Below is a small trained network, with its code and all its weights. Each question gives an input and a target symbol and asks what happens when units are switched off, that is, made to give their printed mean instead of their output.

import numpy as np


def w(rows, s, z=0):
    codes = np.array(rows[::2]) - 128.0
    scale = np.full(codes.shape[1], s)
    scale[-1] = z or s
    return codes * scale


def f(y):
    return y / 2 * (1 + np.tanh(0.7978845608 * (y + 0.044715 * y**3)))


def softmax(a):
    e = np.exp(a - a.max(-1, keepdims=True))
    return e / e.sum(-1, keepdims=True)


def log_softmax(a):
    a = a - a.max(-1, keepdims=True)
    return a - np.log(np.exp(a).sum(-1, keepdims=True))


def net(x, mask):
    ids = ['γεηθμπσφ'.index(c) for c in x.split()]
    T = len(ids)
    res = E[ids] + P[:T]
    u = 0
    for l in range(2):
        r = res
        for j in range(3):
            rows = slice(3 * j, 3 * j + 3)
            q, k, v = (r @ M[l][rows].T for M in (Q, K, V))
            z = softmax(np.where(np.tri(T) > 0, q @ k.T / 3**0.5, -1e9)) @ v
            o = O[l][rows]
            res = res + np.where(mask[u + j], z, o[:, -1]) @ o[:, :-1]
        u += 3
        y = f(res @ A[l][:, :-1].T + A[l][:, -1])
        res = res + np.where(mask[u : u + 8], y, B[l][:, -1]) @ B[l][:, :-1]
        u += 8
    return log_softmax(res[-1] @ U[:, :-1].T + U[:, -1])


Q, K, V, O, A, B = {}, {}, {}, {}, {}, {}
E = w([
[179,91,187,123],'γ',
[131,138,242,117],'ε',
[125,172,124,184],'η',
[133,104,68,31],'θ',
[215,200,116,97],'μ',
[138,255,96,90],'π',
[71,188,66,146],'σ',
[179,4,62,101],'φ',
],0.015)
P = w([
[191,181,180,46],'0',
[127,160,173,115],'1',
[135,155,142,126],'2',
[143,153,112,131],'3',
[148,155,85,139],'4',
[151,159,54,145],'5',
[158,156,30,155],'6',
[158,149,8,155],'7',
],0.012)
Q[0] = w([
[125,120,174,89],'0.h1',
[79,79,164,121],'0.h1',
[94,132,102,4],'0.h1',
[234,147,163,54],'0.h2',
[116,115,152,73],'0.h2',
[55,54,174,229],'0.h2',
[155,126,85,13],'0.h3',
[172,185,102,92],'0.h3',
[134,151,56,159],'0.h3',
],0.013)
K[0] = w([
[171,157,107,77],'0.h1',
[169,156,182,89],'0.h1',
[81,136,112,52],'0.h1',
[114,96,33,184],'0.h2',
[78,137,133,208],'0.h2',
[72,124,208,66],'0.h2',
[107,120,7,142],'0.h3',
[113,163,79,154],'0.h3',
[147,186,82,76],'0.h3',
],0.012)
V[0] = w([
[221,103,117,100],'0.h1',
[58,169,85,72],'0.h1',
[66,74,199,115],'0.h1',
[90,210,190,254],'0.h2',
[135,46,113,92],'0.h2',
[117,192,125,215],'0.h2',
[89,67,85,212],'0.h3',
[171,79,99,145],'0.h3',
[146,202,73,112],'0.h3',
],0.0068)
O[0] = w([
[152,162,176,3,187],'0.h1',
[174,147,134,218,179],'0.h1',
[44,115,184,182,39],'0.h1',
[192,193,81,222,34],'0.h2',
[97,75,139,117,110],'0.h2',
[233,181,120,196,101],'0.h2',
[192,136,117,162,2],'0.h3',
[181,88,72,91,109],'0.h3',
[65,119,109,139,249],'0.h3',
],0.007,0.0061)
A[0] = w([
[111,255,135,138,252],'0.n1',
[65,129,194,85,125],'0.n2',
[115,32,83,175,155],'0.n3',
[106,159,160,190,206],'0.n4',
[211,105,198,153,28],'0.n5',
[128,178,171,131,234],'0.n6',
[124,28,156,154,150],'0.n7',
[193,165,149,97,171],'0.n8',
],0.0088,0.0035)
B[0] = w([
[118,208,173,72,254],'0.n1',
[110,135,178,158,187],'0.n2',
[155,234,118,154,141],'0.n3',
[154,49,182,3,142],'0.n4',
[26,166,24,146,126],'0.n5',
[97,144,234,79,177],'0.n6',
[124,253,223,83,140],'0.n7',
[222,147,185,99,187],'0.n8',
],0.0062,0.0093)
Q[1] = w([
[107,213,125,87],'1.h1',
[161,201,154,65],'1.h1',
[149,203,147,104],'1.h1',
[243,63,115,88],'1.h2',
[254,84,158,33],'1.h2',
[71,24,83,118],'1.h2',
[162,44,161,88],'1.h3',
[162,80,76,98],'1.h3',
[112,146,123,74],'1.h3',
],0.0071)
K[1] = w([
[63,169,15,202],'1.h1',
[103,179,32,127],'1.h1',
[101,197,100,124],'1.h1',
[126,131,76,215],'1.h2',
[133,160,76,253],'1.h2',
[156,13,181,157],'1.h2',
[175,72,85,129],'1.h3',
[187,98,127,187],'1.h3',
[171,151,86,151],'1.h3',
],0.0073)
V[1] = w([
[41,90,116,173],'1.h1',
[124,128,25,117],'1.h1',
[138,214,183,101],'1.h1',
[11,159,96,190],'1.h2',
[2,88,161,114],'1.h2',
[254,32,182,111],'1.h2',
[158,139,122,112],'1.h3',
[162,140,60,109],'1.h3',
[39,113,88,98],'1.h3',
],0.0086)
O[1] = w([
[132,63,185,190,52],'1.h1',
[132,141,251,39,94],'1.h1',
[125,175,69,131,250],'1.h1',
[125,237,100,188,51],'1.h2',
[63,130,53,192,121],'1.h2',
[229,39,122,111,115],'1.h2',
[125,110,133,91,152],'1.h3',
[60,115,228,106,114],'1.h3',
[49,254,155,71,119],'1.h3',
],0.0063,0.019)
A[1] = w([
[109,196,157,100,162],'1.n1',
[181,99,160,96,232],'1.n2',
[98,12,134,122,62],'1.n3',
[98,61,93,126,253],'1.n4',
[149,146,87,203,168],'1.n5',
[136,2,58,86,140],'1.n6',
[151,175,239,110,36],'1.n7',
[198,164,98,78,59],'1.n8',
],0.0093,0.0036)
B[1] = w([
[153,163,177,141,222],'1.n1',
[100,51,115,82,174],'1.n2',
[254,228,200,110,152],'1.n3',
[97,84,159,211,168],'1.n4',
[95,189,106,49,127],'1.n5',
[91,139,182,234,213],'1.n6',
[200,34,76,247,161],'1.n7',
[102,98,133,204,250],'1.n8',
],0.0071,0.016)
U = w([
[72,112,62,218,5],'γ',
[100,113,5,126,86],'ε',
[118,82,99,170,252],'η',
[107,118,218,111,77],'θ',
[191,101,83,65,213],'μ',
[143,179,116,94,91],'π',
[145,114,136,246,159],'σ',
[58,124,161,30,150],'φ',
],0.011,0.0042)

Each question gives the input, a string of symbols that net reads in full, and the target symbol t.
The units are the heads (3 rows each of Q, K, V and O) and the neurons (one row each of A and B). Each row of codes is followed by its name. A weight is (code - 128) times the scale printed after its matrix; where a second scale follows, it is the last column's (O, A, B and U).
mask holds one flag per unit, layer by layer, with each layer's heads first. A switched-off unit (its flag False) gives its mean, the last column of its rows in O or B, instead of its output. The means were averaged over made-up inputs and are rounded, as every weight is.
A unit's drop is (log p(t) with every unit on - log p(t) with that unit switched off) / (log p(t) with every unit on - log p(t) with every unit switched off).
The circuit of an input: a set's keep is (log p(t) with only the set's units on - log p(t) with every unit switched off) / (log p(t) with every unit on - log p(t) with every unit switched off). Starting from the 12 units with the biggest drops (on a tie, the unit counted first), units are removed one at a time, each time the one whose removal leaves the highest keep (on an exact tie, the one counted first), for as long as the keep stays at least 0.8.
circuit, biggest first: the units of the circuit, biggest drop first
k most important neurons: the k neurons with the biggest drops, biggest first
top k neurons in layer l: the k neurons of layer l with the biggest drops, biggest first
heads that matter: for each layer, one digit per head in row order, 1 if its drop is at least 0.15 and else 0, layers parted by /
input π θ θ φ, target φ: circuit, biggest first -> 0.h2
input ε θ π σ, target ε: heads that matter -> 101 / 011
input φ μ ε γ γ σ, target σ: 3 most important neurons -> 1.n6, 0.n7, 1.n3
input π θ θ φ ε, target φ: heads that matter -> 011 / 000
input π ε σ ε, target σ: heads that matter -> 011 / 010
input π μ θ π π θ γ, target φ: heads that matter -> 001 / 001
input θ μ ε, target μ: heads that matter -> 000 / 010
input γ μ φ π ε μ γ π, target π: heads that matter -> 010 / 000
input θ φ ε σ, target γ: heads that matter -> 110 / 111
input θ γ γ π γ μ, target π: circuit, biggest first -> 1.h1, 1.h2, 0.h2
input θ π θ, target ε: circuit, biggest first -> 0.n1, 0.h2, 1.h1
input μ ε σ, target θ: heads that matter -> 100 / 110
input θ σ μ, target σ: circuit, biggest first -> 0.h2, 1.h1, 0.n8
input θ θ θ γ, target φ: circuit, biggest first -> 1.h3, 0.h2
input μ ε μ γ, target η: circuit, biggest first -> 1.h3, 0.n1, 1.n2, 1.n1
input π γ μ μ ε, target μ: 2 most important neurons -> 0.n8, 1.n6
input μ ε γ μ μ θ σ, target θ: circuit, biggest first -> 1.h1, 1.h2, 0.n8
input γ φ φ, target θ: top 2 neurons in layer 0 -> 0.n7, 0.n1
input μ σ θ, target π: circuit, biggest first -> 1.h2, 0.h2, 1.n7
input ε π ε μ θ γ σ π, target σ: top 2 neurons in layer 1 -> 1.n7, 1.n8
input φ ε σ, target σ: circuit, biggest first -> 1.h2, 0.h1, 1.h1, 1.n3
input θ θ θ θ θ η, target γ: top 3 neurons in layer 0 -> 0.n2, 0.n1, 0.n8
input π φ θ η, target φ: heads that matter -> 001 / 000
input μ θ φ μ μ γ θ θ, target φ: circuit, biggest first -> 1.h1
